[-72   5  31 -67 -57  95] -> K825
[ 82  51 -72 -97 -31 -67] -> K776
[ 28  18  33  56  69 -80] -> K539
[ 29  17  52   9  87 -69] -> K697
[  28   18   33 -107   76   82] -> K374
[ -82   18   33 -108  -86  -31] -> K187
[ 29  17  51   9  87 -81] -> K649
tail: [29 17 52  9 87]	[-69]
tail: [ 82  51 -72 -97 -31]	[-67]
tail: [  18   33 -107]	[76 82]
tail: [  33 -107]	[76 82]

[ 66  26  -5  -3  51  16  -2  74 -26  38 -19 -44   8  99  52 -47  23 -20
  40 -18   3 -28   3  42   3 -57 -44 -57 -21 -35 -51]  K374
[ 53   7 -15  -3  33  23   2  59 -23  40 -13 -41  12  97  48 -36  20 -11
  29 -22   7 -22   6  19  20 -49 -22 -58 -43  -5 -62]  K99
[ 23   5 -25  13  38  46  -6  34 -37  33 -23 -43  33  88  43 -40   5  -6
  10 -28  11 -13   6  10  25 -20  -1 -56 -71  24 -64]  K825
[ 56   7 -14  -5  34  20   3  62 -21  41 -12 -40  11  98  48 -36  21 -11
  29 -22   8 -22   6  19  19 -52 -24 -58 -39  -8 -61]  K622
[ 48   7 -18   0  34  27   1  54 -26  39 -14 -42  17  97  47 -37  17 -10
  29 -23   7 -19   6  18  21 -45 -18 -58 -48  -1 -63]  K601
[ 31  -3 -14   5  35  25 -14  53 -32  41 -18 -52  25  90  47 -35  23  -7
  10 -40  23 -16   9   1  30 -60 -34 -57 -26  18 -66]  K595
[ 26  -2 -19  10  37  36 -13  43 -36  36 -20 -50  31  89  47 -37  15  -5
  16 -36  18 -14   7   4  30 -29  -2 -54 -74  22 -67]  K465
[ 66  12  -9  -9  37  12   5  72 -16  43 -11 -39   4  98  48 -39  27 -14
  29 -21   7 -28   6  24  14 -60 -34 -57 -27 -20 -56]  K649
tail: [ 34 -37]	[ 33 -23 -43  33  88  43 -40   5  -6  10 -28  11 -13   6  10  25 -20  -1
 -56 -71  24 -64]
tail: [-7 10]	[-40  23 -16   9   1  30 -60 -34 -57 -26  18 -66]
tail: [ 43 -36  36]	[-20 -50  31  89  47 -37  15  -5  16 -36  18 -14   7   4  30 -29  -2 -54
 -74  22 -67]
tail: [-32  41 -18 -52  25]	[ 90  47 -35  23  -7  10 -40  23 -16   9   1  30 -60 -34 -57 -26  18 -66]
tail: [-60 -34 -57 -27]	[-20 -56]

[ -12  -32   44 -119]  K697
[-83  14 -48 -90]  K465
[-39 -77  40  91]  K601
[-40 -44 -27  48]  K649
[-40 -77  40  91]  K622
[-12 -32  44 -43]  K99
[-65 -10 -29 -64]  K374
[ -65    8  -28 -111]  K187
[-65 -10 -30 -79]  K776
[-101  -17  -30  -78]  K595
[-73  18 -45 -97]  K825
[-111  -44  -27   48]  K539
tail: [ 14 -48]	[-90]
tail: [-65 -10 -30]	[-79]
find: [-40 -77  40  91]	K622
find: [-101  -17  -30  -78]	K595

[-44  28  55  33  13 -39 -76 -44 -45 -59   9 -34   3  -9  35 -30 -81 -71
  25 -40  -8 -23 -17 -12  -1] : K649
[ -29   65  -15  -46  -14  -15   27  -62  -83   92  -67  -37   -7  -98
    3   42 -114  -38   -1  -27   33   40   79  -97   -9] : K601
[ 84 -10 -19 -61  -8  46  93  24   2 104 -53  36  -9 -56 -30  82  27  70
  -4   8  36  40  65 -24  39] : K187
[ -57   50   55   32   13  -40   -9  -49  -65    8  -23  -60  -15  -42
   10  -25 -100  -71   27  -30   24   25   25  -66    2] : K99
[-33  41   7  28  13 -48   9 -44 -44 -59   9 -34  -1 -64  29  -7 -84 -38
 -11 -47  40  12  28 -89 -41] : K374
tail: [55 33 13]	[-39 -76 -44 -45 -59   9 -34   3  -9  35 -30 -81 -71  25 -40  -8 -23 -17
 -12  -1]
tail: [ -9 -56 -30  82  27]	[ 70  -4   8  36  40  65 -24  39]
tail: [-30 -81 -71  25 -40]	[ -8 -23 -17 -12  -1]
tail: [-44 -45 -59   9 -34]	[  3  -9  35 -30 -81 -71  25 -40  -8 -23 -17 -12  -1]

[ 42  59 121 -63  14 -39]  K622
[ 42  58 121 -63  14 -40]  K187
[  1  58 120 -62  14 -39]  K465
tail: [ 58 121]	[-63  14 -40]
tail: [ 42  58 121]	[-63  14 -40]
tail: [  1  58 120 -62]	[ 14 -39]
tail: [ 58 121 -63  14]	[-40]
tail: [42 58]	[121 -63  14 -40]
find: [ 42  58 121 -63  14 -40]	K187
tail: [-62  14]	[-39]

[ -27  -19  -31 -113  -25   -1   83] : K187
[-18 -21   6 -15 -21 -14 -29] : K825
[-16 -15  -4 -36 -24 -36  21] : K374
[-16 -15  -4  -7 -14  -7   5] : K649
[-23 -18 -10 -56  -6 -55   9] : K601
[-43 -48  54  -1 -49   0 -46] : K776
[ -5  -8 -18  10 -10 -15 -29] : K99
[ 15  13 -10  -2  13  -1 -26] : K539
[ -9  -9 -12 -55  -6 -55   9] : K622
[-27 -25  13  -1 -25  -2  11] : K595
tail: [-10 -15]	[-29]
tail: [-10  -2  13  -1]	[-26]
tail: [  6 -15 -21]	[-14 -29]
tail: [-25  -2]	[11]
tail: [ 13 -10]	[ -2  13  -1 -26]
tail: [-27 -19 -31]	[-113  -25   -1   83]
tail: [-25  -1]	[83]

